Below is a small trained network, with its code and all its weights. Each question gives an input and a class and asks what happens when units are switched off, that is, made to give their printed mean instead of their output.

import numpy as np


def w(rows, s, z=0):
    codes = np.array(rows[::2]) - 128.0
    scale = np.full(codes.shape[1], s)
    scale[-1] = z or s
    return codes * scale


def f(y):
    return np.maximum(y, 0)


def log_softmax(a):
    a = a - a.max(-1, keepdims=True)
    return a - np.log(np.exp(a).sum(-1, keepdims=True))


def net(x, mask):
    res = np.array(x, float).reshape(1, 3) / 4 @ E
    y = f(res @ A[0][:, :-1].T + A[0][:, -1])
    res = res + np.where(mask, y, B[0][:, -1]) @ B[0][:, :-1]
    return log_softmax(res[-1] @ U[:, :-1].T + U[:, -1])


A, B = {}, {}
E = w([
[223,250,83],'x0',
[120,89,115],'x1',
[191,192,169],'x2',
],0.011)
A[0] = w([
[161,145,76,252],'neuron 0',
[212,158,134,4],'neuron 1',
[6,139,111,169],'neuron 2',
[94,149,158,214],'neuron 3',
[40,91,161,5],'neuron 4',
[90,145,76,252],'neuron 5',
[67,38,91,106],'neuron 6',
[112,57,164,216],'neuron 7',
[148,151,59,215],'neuron 8',
[115,121,151,62],'neuron 9',
[180,106,199,252],'neuron 10',
[120,144,181,248],'neuron 11',
[156,35,198,252],'neuron 12',
[114,64,87,65],'neuron 13',
],0.012,0.0028)
B[0] = w([
[144,25,203,205],'neuron 0',
[112,118,55,206],'neuron 1',
[167,172,126,214],'neuron 2',
[109,174,118,159],'neuron 3',
[163,96,95,222],'neuron 4',
[194,124,191,175],'neuron 5',
[190,165,106,254],'neuron 6',
[117,154,77,233],'neuron 7',
[121,43,179,200],'neuron 8',
[106,136,118,143],'neuron 9',
[40,122,2,185],'neuron 10',
[31,147,49,173],'neuron 11',
[88,137,73,238],'neuron 12',
[177,115,125,188],'neuron 13',
],0.0077,0.0096)
U = w([
[136,165,6,190],'0',
[231,158,17,83],'1',
[39,197,28,59],'2',
[1,50,29,17],'3',
[126,74,184,252],'4',
[209,144,135,108],'5',
],0.0075,0.0028)

Each question gives the input, the list of numbers given to net, and the class t.
The units are the neurons (one row each of A and B). Each row of codes is followed by its name. A weight is (code - 128) times the scale printed after its matrix; where a second scale follows, it is the last column's (A, B and U).
mask holds one flag per neuron, in row order. A switched-off neuron (its flag False) gives its mean, the last column of its row in B, instead of its output. The means were averaged over made-up inputs and are rounded, as every weight is.
A unit's drop is (log p(t) with every unit on - log p(t) with that unit switched off) / (log p(t) with every unit on - log p(t) with every unit switched off).
The circuit of an input: a set's keep is (log p(t) with only the set's units on - log p(t) with every unit switched off) / (log p(t) with every unit on - log p(t) with every unit switched off). Starting from the 12 units with the biggest drops (on a tie, the unit counted first), units are removed one at a time, each time the one whose removal leaves the highest keep (on an exact tie, the one counted first), for as long as the keep stays at least 0.8.
units of the circuit, in order: the units of the circuit, biggest drop first
k most important neurons: the k neurons with the biggest drops, biggest first
drop of u: that unit's drop, to one decimal
input [0,3,8], class 3: units of the circuit, in order	[neuron 6; neuron 10; neuron 2]
input [-4,-1,6], class 2: 2 most important neurons	[neuron 0; neuron 8]
input [-6,3,-5], class 1: units of the circuit, in order	[neuron 6; neuron 2]
input [-3,2,6], class 3: units of the circuit, in order	[neuron 6; neuron 10]
input [7,-8,-3], class 4: units of the circuit, in order	[neuron 0; neuron 8; neuron 6; neuron 7]
input [0,3,3], class 3: units of the circuit, in order	[neuron 6; neuron 2]
input [2,7,-1], class 5: units of the circuit, in order	[neuron 10; neuron 12; neuron 1]
input [8,-3,8], class 0: 2 most important neurons	[neuron 1; neuron 10]
input [8,-2,0], class 4: 3 most important neurons	[neuron 0; neuron 8; neuron 6]
input [-2,-2,-6], class 0: most important neuron	[neuron 0]
input [-6,0,3], class 2: drop of neuron 8	0.2
input [-8,6,-6], class 1: drop of neuron 6	0.2
input [6,1,-5], class 5: drop of neuron 11	0.1
input [0,7,5], class 3: 3 most important neurons	[neuron 6; neuron 2; neuron 10]
input [1,6,-5], class 5: most important neuron	[neuron 10]
